Below are the code and all the weights of a small trained network. Each question names an input and a class and asks about switching units off, where a switched-off unit gives its printed mean instead of its output.

import numpy as np


def w(rows, s, z=0):
    codes = np.array(rows[::2]) - 128.0
    scale = np.full(codes.shape[1], s)
    scale[-1] = z or s
    return codes * scale


def f(y):
    return y / 2 * (1 + np.tanh(0.7978845608 * (y + 0.044715 * y**3)))


def log_softmax(a):
    a = a - a.max(-1, keepdims=True)
    return a - np.log(np.exp(a).sum(-1, keepdims=True))


def net(x, mask):
    res = np.array(x, float).reshape(1, 5) / 4 @ E
    y = f(res @ A[0][:, :-1].T + A[0][:, -1])
    res = res + np.where(mask, y, B[0][:, -1]) @ B[0][:, :-1]
    return log_softmax(res[-1] @ U[:, :-1].T + U[:, -1])


A, B = {}, {}
E = w([
[249,161,71],'x0',
[250,30,166],'x1',
[26,119,113],'x2',
[161,255,243],'x3',
[156,94,243],'x4',
],0.0041)
A[0] = w([
[23,123,238,27],'neuron 1',
[76,133,114,195],'neuron 2',
[188,145,135,145],'neuron 3',
[123,166,58,105],'neuron 4',
[121,147,87,160],'neuron 5',
[147,155,123,111],'neuron 6',
[221,142,110,100],'neuron 7',
[140,233,102,56],'neuron 8',
[99,125,158,66],'neuron 9',
[163,165,143,26],'neuron 10',
[165,154,115,50],'neuron 11',
[160,141,89,57],'neuron 12',
[144,119,106,28],'neuron 13',
[112,99,102,155],'neuron 14',
[186,102,140,93],'neuron 15',
[37,197,147,108],'neuron 16',
[34,116,81,165],'neuron 17',
[124,117,150,64],'neuron 18',
[130,98,117,217],'neuron 19',
[140,66,129,96],'neuron 20',
[141,100,138,122],'neuron 21',
[111,174,90,187],'neuron 22',
[138,188,103,92],'neuron 23',
[152,114,133,133],'neuron 24',
[154,31,119,190],'neuron 25',
[190,128,97,134],'neuron 26',
[128,117,125,230],'neuron 27',
[72,19,123,94],'neuron 28',
[68,135,189,6],'neuron 29',
[113,101,134,93],'neuron 30',
[101,240,93,189],'neuron 31',
[185,133,123,103],'neuron 32',
[206,132,131,120],'neuron 33',
[90,127,100,148],'neuron 34',
[177,116,42,169],'neuron 35',
[133,192,91,156],'neuron 36',
[117,113,146,62],'neuron 37',
[119,153,108,190],'neuron 38',
[130,157,110,127],'neuron 39',
[60,76,8,1],'neuron 40',
[133,217,82,100],'neuron 41',
[112,118,153,36],'neuron 42',
[120,104,91,121],'neuron 43',
[112,114,142,63],'neuron 44',
[130,162,112,121],'neuron 45',
],0.011,0.0036)
B[0] = w([
[41,191,128,203],'neuron 1',
[105,88,149,198],'neuron 2',
[128,98,94,184],'neuron 3',
[155,151,146,157],'neuron 4',
[137,121,151,159],'neuron 5',
[141,141,106,128],'neuron 6',
[126,132,69,197],'neuron 7',
[201,135,111,163],'neuron 8',
[115,148,129,115],'neuron 9',
[122,164,98,118],'neuron 10',
[150,162,95,115],'neuron 11',
[149,147,121,116],'neuron 12',
[143,151,126,99],'neuron 13',
[105,115,145,163],'neuron 14',
[109,107,110,168],'neuron 15',
[56,121,166,222],'neuron 16',
[118,42,160,246],'neuron 17',
[125,144,126,107],'neuron 18',
[112,91,148,196],'neuron 19',
[145,114,137,154],'neuron 20',
[121,117,130,140],'neuron 21',
[145,98,159,187],'neuron 22',
[169,139,116,136],'neuron 23',
[121,117,122,145],'neuron 24',
[144,61,159,253],'neuron 25',
[120,132,109,176],'neuron 26',
[118,92,140,196],'neuron 27',
[86,138,84,216],'neuron 28',
[93,177,136,132],'neuron 29',
[126,131,125,121],'neuron 30',
[169,64,158,245],'neuron 31',
[131,127,96,156],'neuron 32',
[117,100,86,194],'neuron 33',
[120,103,150,165],'neuron 34',
[102,151,159,216],'neuron 35',
[170,112,130,172],'neuron 36',
[130,148,124,106],'neuron 37',
[140,107,141,170],'neuron 38',
[147,129,127,133],'neuron 39',
[68,50,251,225],'neuron 40',
[189,125,132,168],'neuron 41',
[128,156,125,100],'neuron 42',
[112,127,150,146],'neuron 43',
[127,147,122,106],'neuron 44',
[149,131,124,132],'neuron 45',
],0.03,0.0036)
U = w([
[122,86,159,89],'0',
[254,106,141,208],'1',
[116,65,57,233],'2',
[166,203,119,7],'3',
[116,229,150,148],'4',
[75,213,188,155],'5',
[156,177,110,1],'6',
[116,95,27,143],'7',
],0.008,0.0077)

Each question gives the input, the list of numbers given to net, and the class t.
The units are the neurons (one row each of A and B). Each row of codes is followed by its name. A weight is (code - 128) times the scale printed after its matrix; where a second scale follows, it is the last column's (A, B and U).
mask holds one flag per neuron, in row order. A switched-off neuron (its flag False) gives its mean, the last column of its row in B, instead of its output. The means were averaged over made-up inputs and are rounded, as every weight is.
A unit's drop is (log p(t) with every unit on - log p(t) with that unit switched off) / (log p(t) with every unit on - log p(t) with every unit switched off).
The circuit of an input: a set's keep is (log p(t) with only the set's units on - log p(t) with every unit switched off) / (log p(t) with every unit on - log p(t) with every unit switched off). Starting from the 12 units with the biggest drops (on a tie, the unit counted first), units are removed one at a time, each time the one whose removal leaves the highest keep (on an exact tie, the one counted first), for as long as the keep stays at least 0.8.
units of the circuit, in order: the units of the circuit, biggest drop first
unit that matters most: the unit with the biggest drop
k most important neurons: the k neurons with the biggest drops, biggest first
drop of u: that unit's drop, to one decimal
input [-2,-8,4,7,-8], class 1: unit that matters most => neuron 8
input [3,-8,-1,-4,8], class 1: 3 most important neurons => [neuron 40; neuron 1; neuron 28]
input [-2,-2,-8,-4,-8], class 1: units of the circuit, in order => [neuron 16; neuron 4]
input [7,4,0,-7,-4], class 0: 2 most important neurons => [neuron 40; neuron 35]
input [-7,4,-6,2,-7], class 1: units of the circuit, in order => [neuron 1; neuron 16]
input [-1,2,6,6,4], class 4: units of the circuit, in order => [neuron 40; neuron 17; neuron 25]
input [-8,-3,6,-7,-3], class 0: 2 most important neurons => [neuron 17; neuron 40]
input [6,2,-1,0,-3], class 7: 3 most important neurons => [neuron 7; neuron 40; neuron 33]
input [-6,-1,4,-5,-2], class 0: 2 most important neurons => [neuron 40; neuron 17]
input [-4,-4,2,-2,2], class 5: 2 most important neurons => [neuron 1; neuron 25]
input [0,-1,-1,-7,-1], class 0: drop of neuron 40 => 0.2
input [-4,-2,-5,1,-5], class 1: drop of neuron 1 => 0.1
input [0,1,-8,5,5], class 7: drop of neuron 40 => 0.1
input [-8,-5,-2,-5,6], class 5: units of the circuit, in order => [neuron 1]
input [-8,-5,2,2,5], class 5: drop of neuron 11 => 0.0
